-17.726	-5.498	13.093	13.198	-26.171	-21.266	4.767	4.469	16.853	11.819	2.373
-14.215	-13.269	-3.678	-2.009	-8.789	13.944	4.113	-18.941	-18.126	16.203	14.743
6.591	-10.632	11.183	-6.612	15.465	9.676	-18.318	17.518	-13.414	16.611	-19.262
-0.938	11.246	-6.564	1.259	-4.282	4.666	11.448	0.389	-11.596	-25.709	-8.862
16.715	14.971	7.579	-0.790	-18.689	13.981	-10.743	0.888	2.206	-26.330	-10.235
1.149	-7.844	5.474	-9.125	15.011	14.411	-10.648	8.676	-19.224	-23.145	-23.399
-17.838	4.246	12.422	0.977	-4.597	-17.037	12.104	1.321	-7.505	-19.337	-19.888
Read off the first entry in reading order.
-17.726
Read off the third smallest entry.
-25.709
Read off the largest entry in the last row.
12.422
The last entry, reading row by row: -19.888
The entry just right of the centre entry is 11.448
The entry in the bottom-left corner: -17.838
The first entry of the largest entry's row is 6.591
The entry just right of the smallest entry -> -10.235
The second smallest entry: -26.171
The entry directly above 13.944 is -21.266
The 3rd entry in reading order -> 13.093
The fourth entry in reading order: 13.198
The entry directly above the largest entry -> -18.941
The fifth entry from the end, reading row by row: 12.104
Read off the entry directly below -25.709.
-26.330
Read off the entry directly above -10.235.
-8.862
Read off the top entry of the column that holds the largest entry.
4.469
The entry directly above the centre entry: 9.676
The second largest entry is 16.853
Read off the 3rd largest entry.
16.715
The median of all entries -> -0.790
The 2nd entry on the main diagonal -> -13.269
Read off the bottom entry of the column that holds the largest entry.
1.321
The entry directly below the largest entry -> 0.389
The second entry on the diagonal from the top-right corner: 16.203
Read off the centre entry.
4.666
Read off the entry just left of -0.790.
7.579
The entry just left of 15.011: -9.125
Read off the entry directly below -13.414.
-11.596
The entry directly above 16.715 -> -0.938

A = ((-0.09, -0.14, -0.11, -0.11, -0.10, -0.12, -0.05, -0.12, -0.14, 0.23, -0.15), (-0.12, -0.13, -0.10, -0.20, -0.13, -0.12, -0.01, -0.14, -0.05, 0.06, -0.12), (-0.11, -0.04, -0.16, -0.14, -0.13, -0.13, -0.08, -0.14, -0.16, 0.06, -0.09))
The entry just right of the largest entry -> -0.15
The smallest entry: -0.20
The maximum: 0.23
Which number is the centre entry?
A: -0.12
The entry just left of the smallest entry -> -0.10
The entry just left of the centre entry: -0.13
Which number is the entry just right of the centre entry?
A: -0.01

m = [206, 157, 17, 47, 161, 132, 84]
The entry just right of 132 is 84
The entry just right of the largest entry -> 157

B =
array([[-0.765, -0.055,  0.113,  2.124,  1.155,  2.280],
       [ 0.850,  0.283,  0.741, -1.113, -0.281, -0.481],
       [-0.633, -1.274,  2.113,  0.498, -0.490,  1.121],
       [ 1.363,  0.739,  0.467, -1.291, -0.171, -0.843],
       [-0.810, -0.931,  1.623,  0.023, -0.173,  1.140],
       [ 2.165,  1.091,  0.890, -0.468, -0.657, -0.785],
       [ 1.459,  0.585,  1.114, -1.511, -0.770, -0.878],
       [ 0.306,  0.043,  1.034,  0.561, -0.717,  1.048],
       [ 1.227,  1.884, -1.050,  0.311,  1.841, -0.066],
       [ 0.417,  1.146, -0.736,  0.558,  1.523,  0.094],
       [ 1.472,  1.781, -0.586,  0.042,  1.383, -0.558]])
Indices start at 0.
The entry in row 0 and column 2 -> 0.113
The entry in the bottom-right corner -> -0.558
The entry at row 0, column 1?
A: -0.055
The entry just left of 0.741: 0.283
The entry in row 2 and column 0: -0.633
The entry just right of 1.034 is 0.561
The top-left entry?
A: -0.765
The entry at row 1, column 2?
A: 0.741
The entry at row 2, column 2?
A: 2.113
The top-right entry?
A: 2.280
The entry directly above 0.094?
A: -0.066
The entry directly below the largest entry is -0.481
The entry at row 2, column 1 -> -1.274
The entry in the bottom-left corner?
A: 1.472
The entry in row 1 and column 0?
A: 0.850
The entry directly above -0.736 is -1.050
The entry directly above the smallest entry?
A: -0.468
The entry just left of the largest entry?
A: 1.155
The entry directly above -0.468: 0.023
The entry just right of 0.561 -> -0.717
The entry directly above 0.498?
A: -1.113
The entry just right of the smallest entry?
A: -0.770
The entry directly above 1.140 is -0.843
The entry just right of 0.739 -> 0.467
The entry just left of -1.511: 1.114
The entry just right of 0.311 is 1.841
